Here is a tiny trained network, its code and every weight. The questions are about switching its units off for an input and a class, where a switched-off unit gives its printed mean instead of its output.

import numpy as np


def w(rows, s, z=0):
    codes = np.array(rows[::2]) - 128.0
    scale = np.full(codes.shape[1], s)
    scale[-1] = z or s
    return codes * scale


def f(y):
    return y / 2 * (1 + np.tanh(0.7978845608 * (y + 0.044715 * y**3)))


def log_softmax(a):
    a = a - a.max(-1, keepdims=True)
    return a - np.log(np.exp(a).sum(-1, keepdims=True))


def net(x, mask):
    res = np.array(x, float).reshape(1, 3) / 4 @ E
    y = f(res @ A[0][:, :-1].T + A[0][:, -1])
    res = res + np.where(mask, y, B[0][:, -1]) @ B[0][:, :-1]
    return log_softmax(res[-1] @ U[:, :-1].T + U[:, -1])


A, B = {}, {}
E = w([
[5,65,174],'x0',
[156,182,239],'x1',
[58,220,94],'x2',
],0.013)
A[0] = w([
[88,162,104,141],'N1',
[177,109,179,2],'N2',
[135,181,195,174],'N3',
[118,88,89,220],'N4',
[68,214,127,99],'N5',
[131,129,125,151],'N6',
[107,156,131,108],'N7',
[126,83,84,214],'N8',
[50,219,69,106],'N9',
[120,135,86,138],'N10',
[106,171,146,74],'N11',
[201,162,117,160],'N12',
[69,107,195,39],'N13',
[131,171,181,164],'N14',
[155,129,101,168],'N15',
[119,170,119,124],'N16',
[177,172,168,78],'N17',
[105,138,129,59],'N18',
[66,243,127,60],'N19',
[135,163,165,137],'N20',
[127,126,109,188],'N21',
[136,111,124,80],'N22',
[184,75,117,101],'N23',
[191,171,135,115],'N24',
[157,171,136,177],'N25',
[125,124,143,98],'N26',
[114,119,122,98],'N27',
[71,107,130,10],'N28',
[136,163,109,95],'N29',
[184,143,84,181],'N30',
[54,82,142,105],'N31',
[161,72,115,145],'N32',
[120,92,95,231],'N33',
[124,107,138,104],'N34',
[78,156,123,60],'N35',
[188,147,79,184],'N36',
[109,112,112,92],'N37',
[191,139,92,201],'N38',
[139,155,250,137],'N39',
],0.021,0.0059)
B[0] = w([
[78,154,146,178],'N1',
[33,85,125,175],'N2',
[102,90,54,210],'N3',
[184,131,124,175],'N4',
[162,209,91,214],'N5',
[129,134,126,131],'N6',
[124,140,113,152],'N7',
[176,130,104,176],'N8',
[42,113,250,237],'N9',
[127,119,168,155],'N10',
[127,108,91,161],'N11',
[135,197,53,191],'N12',
[81,28,184,213],'N13',
[108,101,73,192],'N14',
[113,139,148,152],'N15',
[148,112,130,158],'N16',
[121,85,52,184],'N17',
[111,140,128,138],'N18',
[183,147,27,229],'N19',
[129,102,89,172],'N20',
[136,143,139,142],'N21',
[128,131,128,130],'N22',
[172,182,121,174],'N23',
[141,116,51,185],'N24',
[156,101,112,171],'N25',
[126,114,135,134],'N26',
[136,132,128,135],'N27',
[163,183,117,172],'N28',
[155,118,157,149],'N29',
[98,138,191,180],'N30',
[193,161,66,215],'N31',
[165,120,97,170],'N32',
[168,146,126,171],'N33',
[143,112,141,141],'N34',
[99,191,141,170],'N35',
[103,129,203,185],'N36',
[135,138,122,144],'N37',
[92,183,187,183],'N38',
[4,58,135,250],'N39',
],0.041,0.023)
U = w([
[140,156,140,232],'0',
[154,104,2,86],'1',
[41,89,78,249],'2',
[61,13,150,39],'3',
[25,116,187,3],'4',
],0.0086,0.0032)

Each question gives the input, the list of numbers given to net, and the class t.
The units are the neurons (one row each of A and B). Each row of codes is followed by its name. A weight is (code - 128) times the scale printed after its matrix; where a second scale follows, it is the last column's (A, B and U).
mask holds one flag per neuron, in row order. A switched-off neuron (its flag False) gives its mean, the last column of its row in B, instead of its output. The means were averaged over made-up inputs and are rounded, as every weight is.
A unit's drop is (log p(t) with every unit on - log p(t) with that unit switched off) / (log p(t) with every unit on - log p(t) with every unit switched off).
The circuit of an input: a set's keep is (log p(t) with only the set's units on - log p(t) with every unit switched off) / (log p(t) with every unit on - log p(t) with every unit switched off). Starting from the 12 units with the biggest drops (on a tie, the unit counted first), units are removed one at a time, each time the one whose removal leaves the highest keep (on an exact tie, the one counted first), for as long as the keep stays at least 0.8.
circuit, biggest first: the units of the circuit, biggest drop first
unit that matters most: the unit with the biggest drop
top k neurons: the k neurons with the biggest drops, biggest first
drop when u is switched off: that unit's drop, to one decimal
input [5,-1,8], class 0: top 2 neurons : (N9 N19)
input [1,8,-5], class 3: unit that matters most : N39
input [6,1,-3], class 3: top 2 neurons : (N13 N19)
input [3,3,0], class 3: circuit, biggest first : (N12 N19)
input [-8,7,1], class 1: top 3 neurons : (N9 N12 N24)
input [1,2,-2], class 3: top 3 neurons : (N19 N5 N12)
input [-1,0,-7], class 0: top 3 neurons : (N9 N19 N39)
input [-7,-4,1], class 4: top 3 neurons : (N36 N19 N30)
input [0,3,5], class 1: top 3 neurons : (N19 N5 N13)
input [-6,-1,-8], class 0: top 2 neurons : (N38 N39)
input [0,-7,-3], class 0: top 2 neurons : (N19 N3)
input [-4,0,-3], class 0: top 3 neurons : (N39 N9 N19)
input [3,1,-1], class 3: top 3 neurons : (N19 N5 N12)
input [-4,-2,6], class 4: circuit, biggest first : (N9)
input [5,1,-4], class 3: drop when N13 is switched off : 0.2
input [8,4,-2], class 3: drop when N13 is switched off : 0.4
input [7,-6,3], class 0: drop when N29 is switched off : 0.0
